-7.36,-6.36,-5.91,-8.19,-6.25,-2.50,-7.86,-8.56,-7.01,2.52,-2.77,7.09,1.41,-2.02,-9.12,-5.95,-1.04,-8.16,8.79,-1.55,0.08,-5.65,-7.82,5.71 -> P
-5.49,-6.96,3.45,4.62,1.41,0.88,3.33,3.39,9.00,4.13,5.88,7.21,4.17,-8.82,-6.77,-8.68,7.54,5.44,-7.73,5.49,-3.63,6.27,4.55,4.79 -> H
6.31,3.85,6.32,1.02,5.08,-7.38,1.19,6.04,-6.28,-4.25,2.99,1.29,-7.21,-5.36,-2.50,-0.06,5.97,-5.68,2.73,6.54,-3.72,-1.07,-7.18,8.90 -> W
4.70,4.04,2.18,0.83,-3.36,-9.13,0.18,2.18,5.22,4.53,-6.56,-6.48,-4.79,-5.84,-6.53,5.72,8.06,5.80,3.25,7.47,-4.16,-4.91,5.30,-5.39 -> K
-7.36,-6.36,-5.91,-8.19,-6.25,-2.50,0.18,-8.56,-7.01,2.52,-2.77,7.09,1.41,-2.02,-9.12,-5.95,-1.04,-8.16,8.79,-1.55,0.08,-5.65,-7.82,0.62 -> F
3.34,-5.46,3.02,-4.44,4.09,-7.34,-0.89,-3.20,2.19,1.15,8.31,4.04,-7.34,-0.35,-2.20,-6.32,1.74,-4.19,1.87,-8.75,-6.15,-6.51,-3.34,1.69 -> X
-1.35,0.90,-0.76,8.16,1.51,-8.15,-1.06,3.99,-0.15,-0.81,-4.51,-7.02,5.29,-0.66,2.63,-6.44,2.49,-6.15,-0.51,4.24,5.30,-5.18,1.38,6.19 -> A
9.11,-3.24,0.00,8.22,-0.56,6.52,5.72,6.89,6.60,4.88,-8.14,5.09,-5.57,8.99,5.40,3.52,4.69,-7.66,-1.31,-2.29,-0.72,-5.39,1.16,0.17 -> D
asked: -7.34,-0.89,-3.20 : X
asked: 4.13,5.88,7.21,4.17,-8.82,-6.77,-8.68,7.54,5.44,-7.73 : H
asked: 6.31,3.85,6.32,1.02,5.08,-7.38,1.19,6.04,-6.28,-4.25,2.99,1.29,-7.21,-5.36,-2.50,-0.06,5.97,-5.68,2.73,6.54,-3.72,-1.07,-7.18,8.90 : W
asked: 4.70,4.04,2.18,0.83,-3.36,-9.13,0.18,2.18,5.22,4.53,-6.56,-6.48,-4.79,-5.84,-6.53,5.72,8.06,5.80,3.25,7.47,-4.16,-4.91,5.30,-5.39 : K
asked: 0.18,2.18 : K

3.76,-0.77,-0.14,-3.53,3.09,3.79,4.72,-0.08,-0.54,-0.31,-1.27,3.42,0.12,1.66,7.88,-1.13,-0.24,2.66,4.08,-3.52,-2.40,1.88,2.01,2.35,-0.22,0.08,-5.95,3.41,1.88,2.24,-0.25,-0.55  C
2.20,-1.78,1.59,-0.44,0.80,3.47,0.63,-2.09,-0.64,1.35,0.64,2.79,-1.06,2.06,0.28,-1.58,1.45,0.65,-0.11,-0.99,-1.34,1.62,-0.18,0.78,-1.16,0.00,1.15,2.11,-0.39,0.25,-0.31,-1.76  R
2.71,-5.88,3.78,-1.42,1.75,4.86,1.23,-3.50,-1.58,2.82,2.06,4.16,-1.59,2.91,1.60,1.49,3.26,0.89,0.26,-1.79,-2.99,2.42,-0.28,1.58,-2.80,0.36,2.68,4.53,-0.27,1.03,-1.04,-4.12  S
2.20,-1.78,1.59,-0.44,0.80,3.47,0.63,-2.09,-0.64,1.35,0.64,2.79,-1.06,2.06,0.28,-1.58,1.45,0.65,-0.11,-0.99,-1.34,1.62,-0.18,-0.70,-1.16,0.00,1.48,2.11,-0.39,0.25,-2.20,-1.76  G
0.85,2.69,-1.48,-1.63,-0.07,-2.95,2.01,0.45,1.08,-0.68,-0.92,-0.44,0.02,-1.23,2.55,1.49,-1.72,1.42,0.99,-0.90,1.66,-0.68,0.96,1.43,1.51,0.59,-3.65,-0.72,-0.41,0.73,1.38,1.86  U
3.96,2.23,0.63,-2.52,-1.20,-1.10,2.89,-3.47,0.54,1.65,1.41,1.58,-2.81,0.64,1.06,1.71,-0.12,1.18,-1.52,-1.65,1.58,0.97,0.07,3.29,0.45,-1.28,-2.42,0.14,-5.15,0.94,2.36,-0.44  B
1.29,1.97,-1.56,-3.46,1.52,-0.31,2.55,0.61,0.49,-0.81,-1.57,1.26,0.41,-0.72,5.03,0.83,-1.51,1.65,2.13,-2.21,-0.03,0.03,1.42,0.07,1.28,1.94,-5.84,0.83,1.06,2.15,0.63,1.41  Q
asked: 2.71,-5.88,3.78,-1.42,1.75,4.86,1.23,-3.50,-1.58,2.82,2.06,4.16,-1.59,2.91,1.60,1.49,3.26,0.89,0.26,-1.79,-2.99,2.42,-0.28,1.58,-2.80,0.36,2.68,4.53,-0.27,1.03,-1.04,-4.12 : S
common U R:  : -0.44
asked: 2.20,-1.78,1.59,-0.44,0.80,3.47,0.63,-2.09,-0.64,1.35,0.64,2.79,-1.06,2.06,0.28,-1.58,1.45,0.65,-0.11,-0.99,-1.34,1.62,-0.18,0.78,-1.16,0.00,1.15,2.11,-0.39,0.25,-0.31,-1.76 : R
common U S:  : 1.49

-0.07,0.33,-0.46,0.32,-0.72 : L
0.20,-0.25,0.28,-0.05,-0.18 : M
2.21,0.74,0.74,0.39,0.95 : Z
0.08,-0.50,0.14,0.26,-0.22 : Y
-1.41,-0.22,-0.96,-1.43,0.15 : E
0.22,-0.16,0.56,-0.46,1.24 : V
0.13,0.22,-0.16,0.57,-0.46 : T
asked: 0.22,-0.16,0.57,-0.46 : T
asked: -0.22,-0.96 : E
common T L:  : -0.46
asked: 0.08,-0.50,0.14,0.26,-0.22 : Y

8.23,0.89,3.64,0.31,0.55,0.54,8.79,3.18 : Vebi
5.44,1.32,5.35,3.04,1.11,0.75,8.83,3.04 : fime
6.17,1.19,4.85,0.31,0.93,0.69,8.86,3.12 : pafi
0.31,8.83,3.05,0.75,1.32,1.11,5.44,2.96 : kur
5.13,1.38,5.57,0.31,1.21,0.78,8.78,3.00 : miriv
5.44,1.32,5.35,0.31,1.11,0.54,8.83,3.04 : sipi
5.05,1.39,5.63,0.31,1.23,0.79,8.76,2.99 : Zif
common miriv Zif:  : 0.31
asked: 5.44,1.32,5.35,3.04,1.11,0.75,8.83 : fime

5.88,-1.95,-2.67,0.69,2.07,-2.30,0.03,-2.01,1.93,0.72,1.08,-0.87,0.64,-1.20,-1.35,2.86,0.14,-2.04,-0.12,0.07,-1.52,-6.82  Dumav
2.95,-0.18,0.30,1.41,0.22,-1.57,-0.23,-1.98,-0.26,-0.04,-0.48,0.09,-0.68,-1.11,-0.11,-0.74,-0.83,1.05,-0.11,-0.52,1.03,-2.14  kidaz
-4.61,2.25,3.44,0.32,-2.40,1.29,-0.24,0.75,0.12,2.15,-1.70,1.26,-1.23,0.76,1.43,-4.08,-0.89,3.18,0.02,-0.52,2.60,6.40  verot
1.90,-1.73,-2.97,-1.19,1.93,-0.10,0.41,0.61,2.17,-1.66,1.68,-1.10,1.45,0.13,-1.06,3.90,1.24,-3.36,0.07,0.72,-2.94,-3.99  salik
0.29,-0.16,-0.34,-0.10,0.22,0.00,0.08,0.07,0.35,-0.22,0.22,-0.13,0.12,0.11,-0.14,0.44,0.18,-0.39,0.02,0.04,-0.38,-0.46  ruzu
0.43,-1.05,-1.79,-0.92,1.08,0.38,0.26,0.90,1.29,-1.07,1.12,-0.70,1.12,0.31,-0.63,2.49,1.04,-2.21,0.06,0.48,-2.02,-1.79  mosol
0.49,-1.01,-1.78,-1.05,1.03,0.47,0.21,0.87,1.40,-0.98,1.14,-0.70,1.03,0.31,-0.70,2.45,0.96,-2.21,0.07,0.54,-2.03,-1.82  nepe
common kidaz nepe:  : 1.03
common ruzu Dumav:  : 0.07

4.96,1.35,-7.47,-3.73,4.89,-6.70 = siz
4.96,-0.19,-2.98,-2.81,4.95,-2.80 = kogi
-0.19,-4.83,-0.20,1.33,-2.98,2.07 = Timo
asked: -0.19,-4.83,-0.20,1.33,-2.98,2.07 : Timo
asked: 1.35,-7.47,-3.73,4.89,-6.70 : siz
common siz kogi:  : 4.96
asked: 4.96,1.35,-7.47,-3.73,4.89,-6.70 : siz
common kogi siz:  : 4.96

0.30,0.08,0.49,-1.29,0.09,-0.32,0.29,-0.08,-1.13  kevid
0.31,0.01,0.27,-0.46,0.40,0.36,0.88,0.27,0.38  Tiko
-0.13,0.08,0.85,-0.24,-1.11,-0.35,-0.50,0.08,0.23  Fas
0.30,0.08,0.49,-1.29,2.78,-0.32,0.29,-0.08,-1.13  Luz
0.39,0.28,0.54,0.06,0.83,-0.20,0.24,0.19,0.08  Vip
0.39,0.28,0.54,0.06,0.83,-0.20,0.24,0.19,0.66  bal
0.02,-0.15,0.77,-1.48,2.25,0.16,-0.28,-0.11,0.00  kimes
0.30,0.27,0.60,-1.16,1.02,0.14,0.37,-0.35,-0.01  lakem
0.87,0.32,0.43,-0.24,1.60,0.51,0.58,-0.10,1.88  Gef
0.35,-0.03,0.56,0.26,-0.96,-0.14,0.42,-0.14,0.69  Bop
0.30,0.08,0.49,-1.29,2.78,-0.32,0.29,-0.19,0.25  nete
common Fas Vip:  : 0.08
asked: 0.08,0.85,-0.24,-1.11,-0.35 : Fas
asked: 0.39,0.28,0.54,0.06,0.83,-0.20,0.24,0.19,0.66 : bal
asked: 0.02,-0.15,0.77,-1.48,2.25,0.16,-0.28,-0.11,0.00 : kimes

-1.32,-1.54,0.07,-2.83,0.41,-0.04,0.19,-1.20 : fene
4.12,-3.15,-1.76,-5.43,0.15,0.01,-1.35,3.78 : Roze
3.79,0.89,-3.80,3.78,-0.24,0.03,1.73,0.51 : Nogen
0.32,4.95,-2.62,-0.66,7.11,-2.00,0.10,0.41 : zitof
4.84,-2.00,4.95,-2.62,-0.66,0.10,7.11,4.21 : Dorur
3.37,0.65,-3.80,0.89,-0.18,0.04,-4.57,3.17 : sezi
common Roze Nogen:  : 3.78
asked: 4.84,-2.00,4.95,-2.62,-0.66,0.10,7.11,4.21 : Dorur
asked: 4.12,-3.15,-1.76,-5.43,0.15,0.01,-1.35,3.78 : Roze
asked: 3.37,0.65,-3.80,0.89 : sezi
asked: -2.00,4.95,-2.62,-0.66,0.10,7.11 : Dorur
asked: -2.62,-0.66,0.10 : Dorur
asked: 4.84,-2.00,4.95,-2.62,-0.66,0.10,7.11 : Dorur

0.47,0.36,-0.40,-0.30,-1.08,-0.06,-0.43,-1.13,-1.00,0.20,-0.40,0.14,-0.32,0.09,-0.03,-0.02,0.00,-0.08,-0.21,0.60,-0.80,-0.14,-0.40,0.45,-0.52,0.26,0.28,0.56,-0.10,0.30,-0.25 : Rom
0.01,2.96,0.65,1.57,-1.37,3.18,-2.38,0.64,-0.07,-0.16,-1.11,1.14,4.73,1.21,1.96,-0.02,-0.37,1.68,0.38,-0.02,-0.03,-0.01,-0.90,0.12,0.01,-2.63,0.81,0.05,-0.94,-1.41,0.52 : degu
-0.12,0.06,0.68,1.14,-4.97,-0.06,-1.77,-2.46,-0.02,0.84,0.01,1.49,2.07,1.40,-2.01,1.16,0.00,2.17,-0.01,0.74,-1.49,0.22,-2.73,1.16,-1.48,0.84,1.00,2.75,0.00,-0.33,-0.47 : bikib
0.00,0.59,0.16,0.45,-0.39,0.64,-0.43,0.02,-0.40,0.40,0.01,0.89,0.74,0.06,0.68,0.12,0.00,0.80,-0.04,0.25,0.04,0.12,0.01,0.21,-0.02,0.84,0.29,3.63,-0.31,1.16,-0.71 : Rig
0.00,0.59,0.16,0.45,-0.39,0.64,-0.43,0.02,0.00,0.40,0.01,0.89,0.74,0.06,0.68,0.12,0.00,0.80,-0.04,0.25,-0.87,-0.33,0.23,-1.93,-0.95,-0.03,0.10,1.50,-0.47,-0.96,0.82 : tadiz
0.00,0.59,0.16,0.45,-0.39,0.64,-0.43,0.02,-0.40,0.40,0.01,0.89,0.74,0.06,0.68,0.12,0.00,0.80,-0.04,0.25,0.04,0.12,0.01,0.21,-0.02,-0.13,0.39,0.12,-0.26,-0.33,0.05 : Bag
-0.41,0.02,-0.40,0.40,0.01,3.30,-2.16,1.79,0.64,-1.28,-0.95,0.04,6.50,1.60,2.43,3.86,-0.89,-0.02,1.12,1.23,-0.59,-0.01,-0.31,-1.21,-0.02,-3.49,0.63,1.31,0.00,-0.01,0.00 : Dase
asked: 0.47,0.36,-0.40,-0.30,-1.08,-0.06,-0.43,-1.13,-1.00,0.20,-0.40,0.14,-0.32,0.09,-0.03,-0.02,0.00,-0.08,-0.21,0.60,-0.80,-0.14,-0.40,0.45,-0.52,0.26,0.28,0.56,-0.10,0.30,-0.25 : Rom
asked: 0.12,-0.26,-0.33 : Bag
asked: -0.12,0.06,0.68,1.14,-4.97,-0.06,-1.77,-2.46,-0.02,0.84,0.01,1.49,2.07,1.40,-2.01,1.16,0.00,2.17,-0.01,0.74,-1.49,0.22,-2.73,1.16,-1.48,0.84,1.00,2.75,0.00,-0.33,-0.47 : bikib
asked: 0.00,0.59,0.16,0.45,-0.39,0.64,-0.43,0.02,0.00,0.40,0.01,0.89,0.74,0.06,0.68,0.12,0.00,0.80,-0.04,0.25,-0.87,-0.33,0.23,-1.93,-0.95,-0.03,0.10,1.50,-0.47,-0.96,0.82 : tadiz
asked: 0.00,0.59,0.16,0.45,-0.39,0.64,-0.43,0.02,-0.40,0.40,0.01,0.89,0.74,0.06,0.68,0.12,0.00,0.80,-0.04,0.25,0.04,0.12,0.01,0.21,-0.02,-0.13,0.39,0.12,-0.26,-0.33,0.05 : Bag

-5.88,-1.63,-7.19,-5.10,-3.07,1.19  Soz
-5.81,-1.73,-3.78,-7.24,4.04,0.84  tariv
-3.40,-0.40,-5.10,-7.19,2.08,0.15  pomuz
-3.07,2.69,5.06,-3.70,-2.36,-1.23  rif
-1.73,-3.08,-7.24,4.04,-2.14,-1.09  Gora
common rif Soz:  : -3.07
asked: -5.10,-7.19 : pomuz
asked: -3.07,1.19 : Soz
asked: -7.19,-5.10,-3.07 : Soz
asked: -1.73,-3.78,-7.24,4.04 : tariv

-2.51,3.35,-5.12,-4.60,4.26,0.59,-0.04,2.01,1.19 = votu
4.15,-3.87,4.55,3.75,-3.14,0.30,-0.47,2.69,-2.77 = Lok
-5.17,-0.70,7.25,8.08,-8.93,2.00,2.27,-5.24,5.97 = kel
1.14,1.99,-5.77,-5.73,6.37,3.01,-1.63,1.55,-2.45 = rutar
2.40,-0.75,-0.31,0.36,2.77,5.58,-4.25,0.59,-4.17 = dopap
3.02,-1.63,2.01,2.14,-3.58,-3.48,2.30,-2.23,3.73 = mugog
asked: 3.01,-1.63 : rutar
common mugog votu:  : 2.01

6.12,1.83,1.23,-1.88,1.93,-3.41,0.43,0.88,1.95,-6.93,-2.67,-0.75,-0.62,2.16,1.42,1.16,-1.21,-3.66,-0.07,2.08,-0.16,-0.55,6.46,0.53,-2.80,2.64,1.06,1.38,0.72,3.66,3.78,-4.96,1.34,-1.16,0.72,3.84  det
-2.10,1.31,0.35,1.74,1.61,-2.38,0.10,1.08,0.92,2.52,-1.65,2.92,2.16,0.12,-3.66,1.42,1.16,-0.07,-1.21,-2.88,1.34,-1.27,-2.16,-0.35,-0.62,2.35,-1.41,4.07,0.22,-4.40,-0.75,0.09,2.74,-2.39,-3.19,-5.02  fibu
0.08,-1.07,-1.28,-0.02,0.75,0.99,-0.08,0.38,-0.09,-1.14,0.27,0.01,-1.84,-1.25,0.12,0.14,-1.67,-0.46,-0.61,1.65,0.42,0.29,-0.17,1.88,-0.84,2.75,-0.97,-0.41,-3.00,-1.20,1.07,-1.79,2.52,0.55,1.88,1.41  tufu
asked: -1.27,-2.16,-0.35,-0.62,2.35 : fibu
asked: -0.62,2.16,1.42,1.16,-1.21,-3.66,-0.07 : det
asked: 0.08,-1.07,-1.28,-0.02,0.75,0.99,-0.08,0.38,-0.09,-1.14,0.27,0.01,-1.84,-1.25,0.12,0.14,-1.67,-0.46,-0.61,1.65,0.42,0.29,-0.17,1.88,-0.84,2.75,-0.97,-0.41,-3.00,-1.20,1.07,-1.79,2.52,0.55,1.88,1.41 : tufu

-0.07,-0.16,-0.12,-0.17,-0.38,-0.14,-0.38,-0.09,-0.06,-0.22,-0.15,-0.12,-0.18,-0.13,-0.14,-0.24,-0.10,-0.07,-0.34,-0.08,-0.09,-0.10,-0.17,-0.21,-0.22,-0.16 = Meni
-0.64,-1.38,-1.12,-1.43,-0.42,-1.56,-0.48,-1.48,-1.18,-0.41,-0.30,-0.32,-0.82,-0.27,-0.79,-1.22,-0.47,-1.35,-0.39,-1.27,-1.47,-1.18,-0.51,-0.43,-0.58,-0.32 = mozol
-2.42,0.05,1.10,-0.12,-0.73,1.20,-1.71,0.95,0.66,-2.82,-3.04,-3.01,-2.06,-0.19,0.93,1.74,-0.88,0.77,-2.25,-0.61,0.82,1.31,-0.45,-2.89,-0.02,-2.27 = ripu
5.11,-0.17,-6.21,0.22,-1.43,-4.16,1.98,-3.82,-4.16,6.40,6.37,6.71,5.31,5.77,-6.14,-5.85,-1.38,-3.81,3.23,1.01,-3.27,-6.39,-3.11,6.02,-4.38,2.67 = fel
-0.12,-0.31,-0.14,-0.29,-0.11,-0.26,-0.12,-0.22,-0.18,-0.17,-0.10,-0.14,-0.25,-0.09,-0.21,-0.28,-0.08,-0.21,-0.09,-0.23,-0.24,-0.17,-0.06,-0.10,-0.07,-0.04 = sud
-0.10,-0.69,-0.43,-0.68,-0.81,-0.64,-0.78,-0.47,-0.33,-0.45,-0.19,-0.18,-0.54,-0.15,-0.58,-0.88,-0.20,-0.40,-0.61,-0.40,-0.50,-0.44,-0.34,-0.35,-0.46,-0.19 = gimad
asked: 5.11,-0.17,-6.21,0.22,-1.43,-4.16,1.98,-3.82,-4.16,6.40,6.37,6.71,5.31,5.77,-6.14,-5.85,-1.38,-3.81,3.23,1.01,-3.27,-6.39,-3.11,6.02,-4.38,2.67 : fel
asked: -0.88,-0.20,-0.40,-0.61 : gimad
common sud ripu:  : -0.12

-0.86,-0.16,-3.17,0.80,0.39,0.04 : Kebuf
1.76,3.33,0.30,-3.46,-1.50,1.25 : lanob
-0.73,-0.63,1.27,-2.06,-0.16,-1.31 : pulig
4.02,1.76,3.32,0.30,-3.46,4.43 : dasu
common Kebuf pulig:  : -0.16
asked: -0.86,-0.16,-3.17,0.80,0.39,0.04 : Kebuf
asked: 1.76,3.32,0.30,-3.46 : dasu

